The rows lie along a hidden order. The number after each row says roughly how far along it the row is, from 0 to 10. A new part has a new order.
[ -6   8   1  10 -11  17   7   3 -10 -11  13  -3   6 -24 -12 -18]
9
[ -3  29 -11  -2 -12  10  -7   7 -18 -11   0  -9   7 -31  -6 -19]
10
[  2  15  -7  14 -11  17   0   3 -23  -9  11  -2  15 -27 -12 -19]
8
[ 25   5 -26   4  21   7 -13 -11 -25  15  -8   0   8  19  11  22]
1
[-11  13  12  -4 -14   0  12   9   4 -18   4   1   2 -16  -5 -23]
9
[  9  12 -21   3  -3   8 -13 -10 -19   4  -4  -4   9 -10   2  -1]
5
[  2   5  -9  19 -31  26  21 -27 -33   5  21   8  13 -36 -27 -12]
7
[  5  -6   4  15 -18  10  19 -21  -7   2  13   4   6 -17 -13   0]
4
[  5  31 -20   0 -10  18 -18  11 -28  -8  -4 -10   7 -42  -3 -14]
10
[  5  -7  -4   7  -6  -5  13 -13  -8   0   8   5   8   2  -2  -3]
2
[ 15   0 -22   3  -7 -12 -10 -25 -11  11 -10  -1  10   4  12   0]
0
[ 22  -3 -17   3  20  -7 -12  -5  -5  15  -8  -1   2  22   6  25]
0
[ -1   9  -1  17  -5  26   0   6 -17  -6  20   0   7 -26 -19 -16]
9
[ -4  21  -4  -1   8  19 -27  19  -9  -9  -3 -15   1 -31   3 -14]
10
[  9  10  -7  13   1  21 -22   5 -17   5   1 -12   2 -27  -3   2]
7
[ -5   0  12  12   9  16  -8  18   1 -14  12  -5   0  -5  -7 -11]
7
[ -8   3   6   4 -21   6  18  -4  -1  -7   3   1   1 -20  -8 -17]
7
[ 13   3  -6   9   4  11 -18   7  -9   9  -5 -10  -1 -15   3  10]
4
[  0  -1   6   0 -18  -9  18  -1   5  -8   3   3   2 -15  -2 -10]
5
[ 21  10 -24   4  16   9 -17  -9 -27  11  -5   1   9  16   2  14]
3
[  9  28  -6  -2  10  15 -20  24 -14  -8  -7  -9   2 -19  -1   1]
8
[  3  -6   7  11 -20   4  21 -13  -1   1  11   3   4  -6  -8  -3]
3
[ 11 -12   3  19  -2   8   2  -2  -6   4  10   0   4  -4  -4   6]
2
[ 12  -3 -23   5 -10   0  13 -25 -26   8   6   7  14   0  -3   5]
2
[  2 -12   1   8 -20  -6  26 -32 -10   9   8  10  10  -4  -6  -4]
2
[ 12   9  -7  13  -1  23 -20   1 -22   7  -1 -10   6 -34  -4   1]
6
[  8  11 -23   3  -5   7  -7 -17 -20   7  -3  -2   8 -10   4   2]
3
[  9 -14   6  19   0  -1   6  -1   6   5   9   1   4   6  -2   7]
1
[ -3  -3   1   2 -20  -7  27 -19  -8   1   6   8   9   0  -6  -8]
4
[  9   1 -12  -1  11  -8 -13  -1  -6   4  -8  -1   5  11  12   8]
2
[ -6  12   1   8   0  20  -6  17 -10 -16  13  -5   6 -22  -5 -22]
10
[  2 -15   9  10 -23  -8  25 -30  -4  10   5   8   6  -8  -7   2]
1
[  3  20  -5   3   5  27 -27  21 -10  -6  -2 -13   2 -20   1  -5]
9
[ -4  21  -3  -1  -1  15 -26  19  -5 -10  -5 -15   0 -23  -5 -13]
9
[ -3  21 -11  -4  -7  18 -19   8 -13 -11  -1 -12   4 -40  -2 -20]
10
[ -1   9   1   4 -30   2  21 -14 -12  -4   8   7  13 -25 -12 -13]
6
[  9  29 -10  -5  10  12 -25  18 -16  -9  -7  -9   3 -17   1   0]
8
[ -1   7  -2  16  -7  27   4  -2 -21  -8  20  -2   9 -30 -21 -16]
9
[ -2 -25   4   5 -10 -17  22 -30   7   9   7  10   4  13   1   3]
0
[ 21  20 -25  15 -14  32 -14 -15 -41  12   4  -5  17 -42 -13   5]
6
[  9  -4 -16  11  -9   2  14 -23 -20   8   9   8  13  -4  -7   1]
3
